Below are the code and all the weights of a small trained network. Each question names an input and a target symbol and asks about switching units off, where a switched-off unit gives its printed mean instead of its output.

import numpy as np


def w(rows, s, z=0):
    codes = np.array(rows[::2]) - 128.0
    scale = np.full(codes.shape[1], s)
    scale[-1] = z or s
    return codes * scale


def norm(h):
    return h / np.sqrt((h * h).mean(-1, keepdims=True) + 1e-5)


def f(y):
    return y / 2 * (1 + np.tanh(0.7978845608 * (y + 0.044715 * y**3)))


def softmax(a):
    e = np.exp(a - a.max(-1, keepdims=True))
    return e / e.sum(-1, keepdims=True)


def log_softmax(a):
    a = a - a.max(-1, keepdims=True)
    return a - np.log(np.exp(a).sum(-1, keepdims=True))


def net(x, mask):
    ids = ['βγδεηθλμξπστφψω'.index(c) for c in x.split()]
    T = len(ids)
    res = E[ids] + P[:T]
    u = 0
    for l in range(2):
        q, k, v = (norm(res) @ M[l].T for M in (Q, K, V))
        z = softmax(np.where(np.tri(T) > 0, q @ k.T / 3**0.5, -1e9)) @ v
        res = res + np.where(mask[u], z, O[l][:, -1]) @ O[l][:, :-1]
        u += 1
        y = f(norm(res) @ A[l][:, :-1].T + A[l][:, -1])
        res = res + np.where(mask[u : u + 8], y, B[l][:, -1]) @ B[l][:, :-1]
        u += 8
    return log_softmax(norm(res)[-1] @ U[:, :-1].T + U[:, -1])


Q, K, V, O, A, B = {}, {}, {}, {}, {}, {}
E = w([
[155,136,130],'β',
[101,115,129],'γ',
[160,137,125],'δ',
[157,136,129],'ε',
[101,117,127],'η',
[159,136,126],'θ',
[101,118,124],'λ',
[152,144,122],'μ',
[103,116,125],'ξ',
[103,130,134],'π',
[2,148,93],'σ',
[117,126,157],'τ',
[108,121,83],'φ',
[137,93,105],'ψ',
[170,120,63],'ω',
],0.014)
P = w([
[162,103,238],'0',
[159,115,222],'1',
[174,123,200],'2',
[211,154,121],'3',
[248,170,72],'4',
[243,171,53],'5',
[244,166,52],'6',
],0.0013)
Q[0] = w([
[85,104,255],'0.h0',
[27,96,3],'0.h0',
[149,125,194],'0.h0',
],0.0057)
K[0] = w([
[144,138,253],'0.h0',
[113,124,26],'0.h0',
[136,163,254],'0.h0',
],0.0069)
V[0] = w([
[143,2,77],'0.h0',
[122,126,158],'0.h0',
[148,148,139],'0.h0',
],0.0045)
O[0] = w([
[182,75,251,255],'0.h0',
[82,41,143,151],'0.h0',
[230,148,84,93],'0.h0',
],0.0021,0.00047)
A[0] = w([
[107,87,80,106],'0.n0',
[106,71,31,90],'0.n1',
[91,2,115,161],'0.n2',
[191,123,83,44],'0.n3',
[40,104,93,168],'0.n4',
[229,132,126,251],'0.n5',
[147,90,150,98],'0.n6',
[148,150,36,66],'0.n7',
],0.0052,0.0017)
B[0] = w([
[105,134,165,137],'0.n0',
[48,122,185,152],'0.n1',
[109,141,253,197],'0.n2',
[142,125,72,145],'0.n3',
[135,131,170,209],'0.n4',
[73,119,51,251],'0.n5',
[95,155,140,123],'0.n6',
[122,92,101,139],'0.n7',
],0.005,0.0025)
Q[1] = w([
[132,114,147],'1.h0',
[43,122,4],'1.h0',
[220,192,204],'1.h0',
],0.0027)
K[1] = w([
[227,11,187],'1.h0',
[64,222,214],'1.h0',
[80,29,2],'1.h0',
],0.003)
V[1] = w([
[182,169,165],'1.h0',
[186,156,143],'1.h0',
[106,254,139],'1.h0',
],0.0077)
O[1] = w([
[252,124,191,50],'1.h0',
[190,119,125,2],'1.h0',
[149,218,143,107],'1.h0',
],0.011,0.00056)
A[1] = w([
[95,157,214,252],'1.n0',
[59,145,118,96],'1.n1',
[112,150,91,122],'1.n2',
[181,112,150,87],'1.n3',
[132,120,19,193],'1.n4',
[254,132,106,69],'1.n5',
[107,61,153,90],'1.n6',
[80,94,161,135],'1.n7',
],0.0056,0.0026)
B[1] = w([
[185,158,2,255],'1.n0',
[138,175,114,141],'1.n1',
[72,110,126,139],'1.n2',
[117,156,149,110],'1.n3',
[66,148,185,237],'1.n4',
[93,93,253,148],'1.n5',
[118,100,82,129],'1.n6',
[133,120,48,161],'1.n7',
],0.0037,0.0031)
U = w([
[122,78,47,235],'β',
[121,189,74,132],'γ',
[174,86,132,60],'δ',
[251,181,184,162],'ε',
[128,119,158,74],'η',
[123,105,149,37],'θ',
[159,103,132,23],'λ',
[83,148,112,3],'μ',
[167,96,120,46],'ξ',
[98,139,163,148],'π',
[199,73,122,115],'σ',
[5,151,65,134],'τ',
[169,235,119,190],'φ',
[147,129,180,152],'ψ',
[97,23,88,175],'ω',
],0.012,0.0051)

Each question gives the input, a string of symbols that net reads in full, and the target symbol t.
The units are the heads (3 rows each of Q, K, V and O) and the neurons (one row each of A and B). Each row of codes is followed by its name. A weight is (code - 128) times the scale printed after its matrix; where a second scale follows, it is the last column's (O, A, B and U).
mask holds one flag per unit, layer by layer, with each layer's heads first. A switched-off unit (its flag False) gives its mean, the last column of its rows in O or B, instead of its output. The means were averaged over made-up inputs and are rounded, as every weight is.
A unit's drop is (log p(t) with every unit on - log p(t) with that unit switched off) / (log p(t) with every unit on - log p(t) with every unit switched off).
The circuit of an input: a set's keep is (log p(t) with only the set's units on - log p(t) with every unit switched off) / (log p(t) with every unit on - log p(t) with every unit switched off). Starting from the 12 units with the biggest drops (on a tie, the unit counted first), units are removed one at a time, each time the one whose removal leaves the highest keep (on an exact tie, the one counted first), for as long as the keep stays at least 0.8.
units of the circuit, in order: the units of the circuit, biggest drop first
top k neurons: the k neurons with the biggest drops, biggest first
k most important neurons of layer l: the k neurons of layer l with the biggest drops, biggest first
input ψ τ μ, target ω: units of the circuit, in order	(1.h0)
input τ τ φ π δ λ, target φ: top 2 neurons	(0.n5; 1.n0)
input τ ω δ θ ψ π τ, target ω: units of the circuit, in order	(1.h0; 0.n2)
input θ ε τ π, target φ: units of the circuit, in order	(0.h0; 1.h0)
input ω μ ω δ, target β: units of the circuit, in order	(0.n5; 0.n2)
input θ η π ω ψ δ, target β: units of the circuit, in order	(0.n5; 1.h0)
input ξ ψ μ τ ψ λ, target ω: units of the circuit, in order	(1.h0; 0.h0)
input ε ψ π ε, target ω: 2 most important neurons of layer 0	(0.n5; 0.n4)
input γ γ τ θ δ φ μ, target τ: units of the circuit, in order	(0.n5; 1.n4; 1.n0)
input ε ω ω μ, target β: top 3 neurons	(0.n5; 0.n2; 0.n1)
input β γ τ μ τ τ μ, target ε: top 4 neurons	(0.n1; 1.n5; 1.n0; 0.n5)
input τ σ μ, target τ: units of the circuit, in order	(0.n5; 1.n0)
input τ π λ, target ε: top 4 neurons	(0.n5; 0.n2; 0.n4; 0.n7)
input δ γ δ π ξ ε π, target φ: units of the circuit, in order	(1.h0; 0.n5)
input π π θ π π γ, target φ: top 3 neurons	(0.n5; 1.n0; 0.n4)
input π μ φ η σ μ τ, target φ: units of the circuit, in order	(0.n1; 1.h0; 0.n5)
input φ λ γ η φ λ δ, target τ: top 2 neurons	(1.n4; 1.n0)
input ε γ φ ω τ, target β: 2 most important neurons of layer 0	(0.n5; 0.n1)
input θ γ ω β, target β: top 4 neurons	(0.n5; 0.n2; 0.n4; 0.n1)
input η τ δ τ δ π, target ε: top 2 neurons	(0.n5; 0.n1)
